Look-ups in named tables: a row name and a column name give one cell, copied from the table.

Table Rekab
	Rilozu	Revezep	Lun	Tasuze	Katib	Zug	Dut
Los	135	221	162	151	171	213	69
Pida	175	200	49	172	162	193	180
Pesozet	41	141	185	205	155	211	147
Nis	90	215	84	238	209	68	73
Vegutor	187	152	72	215	90	30	176
Seb	138	135	87	74	182	132	113
Bataf	103	209	141	221	96	55	80
Rebape	202	91	234	206	58	135	35
Kipobe	75	52	171	226	64	235	87
Ledobu	96	156	115	89	190	50	89

Rilozu of Ledobu is 96
Zug of Bataf is 55
Revezep of Seb is 135
Zug of Seb is 132
Revezep of Bataf is 209
Rilozu of Vegutor is 187
Katib of Los is 171
Revezep of Kipobe is 52
Row with the largest Dut: Pida

Zosema =
cols = Zus, Vivif, Tav, Voba, Galu, Goveli, Mumo, Gam, Zopos
Tif: [5334, 1539, -2599, 8197, 2350, 893, 4113, -1622, 1554]
Suzepu: [-4568, 4876, 1657, -4484, -1936, 4333, 4836, 3577, 3419]
Fusozo: [-6562, 5988, 1277, -5398, -3760, 3795, 4594, 4050, 2784]
Rel: [3693, 2531, -5243, 5397, 4052, -4491, 6250, -4307, -6484]
Lok: [-4, 1966, 1876, -4228, 1183, -3419, -4255, 3188, -3994]
Zumafam: [-2339, -3395, -2175, 2337, -1850, 2025, 1872, -4723, 2452]
Kem: [5317, -6632, -1748, 4533, 3614, -5357, -6249, -5793, -2308]
Kaga: [696, 2515, 681, -776, 1852, -3888, -2568, 1327, -2859]
Mazuga: [564, 2615, 1775, -3736, 1516, -3718, -2424, 2524, -2577]
Zis: [-1893, -3565, -2907, 2741, -2912, 3630, 4215, -4189, 3047]
Kes: [1223, 1791, -5064, 3284, 2633, -2874, 7894, -4516, -5284]
Vuked: [-70, -4614, -666, 2879, -2940, 1289, -4818, -2461, 3465]

Zus of Zis: -1893
Galu of Kem: 3614
Vivif of Rel: 2531
Gam of Zumafam: -4723
Voba of Vuked: 2879
Voba of Zumafam: 2337
Galu of Kes: 2633
Mumo of Suzepu: 4836
Vivif of Fusozo: 5988
Vivif of Kes: 1791
Zopos of Lok: -3994
Zus of Vuked: -70
Zopos of Kem: -2308
Mumo of Kem: -6249
Vivif of Suzepu: 4876
Tav of Zis: -2907
Gam of Kaga: 1327

Daremu =
|  | Zer | Tavapuz | Metar | Nofo | Kizorug | Rokil | Zekaza | Kodude | Lepopa |
|---|---|---|---|---|---|---|---|---|---|
| Nof | 1.46 | 0.52 | -1.16 | -2.15 | -3.20 | -5.02 | -4.11 | 0.35 | 3.55 |
| Fofete | 2.03 | 2.21 | -2.03 | -4.78 | -4.21 | -1.53 | 3.00 | 4.96 | 1.45 |
| Pekup | -4.29 | -1.72 | 3.49 | 9.71 | 9.67 | 4.50 | 3.65 | 4.96 | 0.46 |
| Kul | 1.60 | -5.01 | -7.07 | 2.15 | 5.43 | -3.76 | -5.20 | 3.52 | 3.38 |
| Soveri | -6.35 | -2.88 | 1.34 | -1.81 | -1.61 | 7.54 | 9.08 | 0.67 | -2.43 |
| Dimitir | -0.97 | -1.16 | -2.38 | -3.11 | -2.77 | -3.84 | -2.98 | -1.23 | -0.28 |
| Badiza | 4.60 | 6.79 | -0.90 | 0.06 | 2.87 | -3.99 | -4.19 | 2.72 | 1.66 |

What is the Metar of Kul in Daremu?
-7.07
What is the Zer of Kul in Daremu?
1.60
What is the Kodude of Badiza in Daremu?
2.72
What is the Rokil of Fofete in Daremu?
-1.53
What is the Metar of Fofete in Daremu?
-2.03
What is the Nofo of Badiza in Daremu?
0.06
What is the Lepopa of Soveri in Daremu?
-2.43
What is the Kodude of Pekup in Daremu?
4.96

Table Vavame
         Lezaru  Gaveni  Zuzu  Vamok
Zadudof     173     192   111     91
Tavel       174       3   113    101
Matol       172     134   132      2
Rerosok     171      17   184     87

What is the Gaveni of Zadudof in Vavame?
192
What is the Gaveni of Matol in Vavame?
134
What is the Zuzu of Zadudof in Vavame?
111
What is the Vamok of Tavel in Vavame?
101
What is the Vamok of Matol in Vavame?
2
What is the Vamok of Rerosok in Vavame?
87
What is the Gaveni of Tavel in Vavame?
3

Table Pazir
	Kulat	Zin	Devip	Sizan	Nafe	Sete	Garobif	Kesoniz	Laz	Mikeses
Kegil	30	161	132	148	146	226	132	112	165	95
Bilove	163	32	211	157	143	140	165	180	192	161
Koz	102	134	82	67	186	95	148	170	116	68

Sizan of Bilove: 157
Nafe of Koz: 186
Sete of Kegil: 226
Kulat of Kegil: 30
Garobif of Bilove: 165
Zin of Kegil: 161
Zin of Koz: 134

Zugaked:
fields: Lek, Zer, Funugu, Bik, Gav, Lare, Viv
Rov: [0.851, 0.738, 0.376, 0.589, 0.774, 0.649, 0.326]
Zarasu: [0.829, 0.496, 0.703, 0.465, 0.833, 0.941, 0.908]
Tevekud: [0.341, 0.837, 0.691, 0.438, 0.694, 0.331, 0.189]
Madode: [0.437, 0.827, 0.737, 0.481, 0.951, 0.382, 0.751]
Balop: [0.891, 0.385, 0.229, 0.813, 0.890, 0.795, 0.184]

Zarasu, Lek -> 0.829
Tevekud, Gav -> 0.694
Rov, Viv -> 0.326
Rov, Funugu -> 0.376
Rov, Zer -> 0.738
Madode, Bik -> 0.481
Tevekud, Bik -> 0.438
Zarasu, Funugu -> 0.703
Madode, Funugu -> 0.737
Zarasu, Lare -> 0.941
Madode, Zer -> 0.827
Madode, Lek -> 0.437
Tevekud, Viv -> 0.189
Balop, Lek -> 0.891
Rov, Bik -> 0.589
Zarasu, Viv -> 0.908
Balop, Gav -> 0.890

Table Fumul
columns: Lilizez, Mun, Bes, Fozi, Mis, Tipum
Nida: [0.3, -0.3, 0.2, -0.7, 0.0, 0.0]
Botudef: [0.2, 0.1, 0.2, -0.2, -0.6, -0.1]
Veno: [-0.6, -0.4, -0.4, -0.5, 0.1, 0.3]
Pon: [-0.3, 0.5, -0.2, 0.4, -0.6, -0.3]
Lep: [0.0, 0.0, -0.6, -0.1, 0.2, -0.6]
Paz: [-0.4, -0.3, -0.4, -0.2, 0.1, -0.2]
Kav: [-0.2, 0.2, -0.3, -0.1, 0.0, -0.2]
Nufe: [-0.3, 0.2, -0.1, 0.2, -0.5, 0.0]
Mifesu: [0.1, -0.6, 0.1, -0.4, 0.2, -0.1]
Kubu: [-0.2, -0.4, -0.2, -0.3, 0.4, 0.2]
Vub: [0.2, -0.4, 0.0, -0.2, -0.1, -0.2]

Paz, Tipum => -0.2
Mifesu, Fozi => -0.4
Lep, Tipum => -0.6
Nufe, Mun => 0.2
Pon, Lilizez => -0.3
Veno, Mun => -0.4
Nufe, Fozi => 0.2
Kubu, Tipum => 0.2
Kubu, Lilizez => -0.2
Lep, Bes => -0.6
Nida, Lilizez => 0.3
Mifesu, Tipum => -0.1

Fufidup
cols = Kefepit, Bekaze, Runo, Puv, Pinase, Vun, Ver, Besires, Dipa, Tev
Saza: [145, 156, 155, 58, 95, 3, 154, 143, 160, 179]
Rus: [129, 152, 123, 87, 93, 78, 95, 138, 142, 132]
Meno: [126, 132, 89, 109, 113, 100, 114, 127, 102, 100]
Gonepof: [97, 104, 168, 53, 108, 36, 142, 96, 180, 201]
Mefunul: [103, 106, 129, 157, 77, 126, 123, 143, 55, 68]

Puv of Rus = 87
Bekaze of Mefunul = 106
Puv of Saza = 58
Vun of Saza = 3
Tev of Rus = 132
Besires of Mefunul = 143
Bekaze of Rus = 152
Dipa of Gonepof = 180
Pinase of Meno = 113
Runo of Meno = 89
Runo of Saza = 155
Dipa of Mefunul = 55
Runo of Gonepof = 168
Pinase of Saza = 95

Table Zutus
cols = Todudu, Gogibu, Pur, Gam, Fikof, Guz, Dag, Melofi, Takeg, Mor
Dulifud: [26324, 44819, 34397, 25352, 37025, 25610, 31562, 24819, 27439, 46556]
Marot: [33870, 28474, 33479, 32337, 23535, 21997, 29161, 37497, 41534, 25567]
Fiso: [38779, 16663, 26857, 45914, 21806, 58289, 28156, 46492, 16363, 24961]
Posamu: [24138, 36397, 21922, 31847, 38917, 25475, 27078, 35510, 22310, 31403]
Zut: [34026, 82555, 41777, 34017, 17733, 17896, 36223, 48497, 45118, 12119]
Supafa: [35166, 28976, 35654, 37069, 38137, 23641, 42424, 30737, 36673, 22455]
Vub: [34930, 16496, 22643, 24523, 44087, 22381, 40583, 47656, 33943, 30180]
Sude: [32210, 36060, 29150, 23102, 33901, 9656, 29011, 24376, 33859, 27338]

Melofi of Zut = 48497
Pur of Zut = 41777
Fikof of Vub = 44087
Dag of Sude = 29011
Fikof of Zut = 17733
Mor of Posamu = 31403
Gam of Supafa = 37069
Fikof of Posamu = 38917

Table Dato
	Dul	Noz	Sib	Zon
Meb	7.76	0.96	2.26	3.39
Murut	7.60	0.99	2.25	3.35
Mesuv	5.20	1.39	2.11	2.75
Fof	9.27	0.71	2.34	3.77
Gobiv	7.81	0.95	2.26	3.40
Dok	7.73	0.97	2.26	3.38
Pesilim	8.09	0.91	2.28	3.47
Fipidug	4.00	1.59	2.05	2.45
Bof	8.88	0.77	2.32	3.67
Lisut	7.88	0.94	2.26	3.42
Zuv	7.17	1.06	2.22	3.25

Meb, Dul => 7.76
Zuv, Noz => 1.06
Lisut, Zon => 3.42
Mesuv, Zon => 2.75
Dok, Sib => 2.26
Fof, Noz => 0.71
Bof, Dul => 8.88
Bof, Noz => 0.77
Murut, Dul => 7.60
Dok, Noz => 0.97
Fipidug, Zon => 2.45
Zuv, Dul => 7.17
Bof, Zon => 3.67
Gobiv, Sib => 2.26
Mesuv, Dul => 5.20

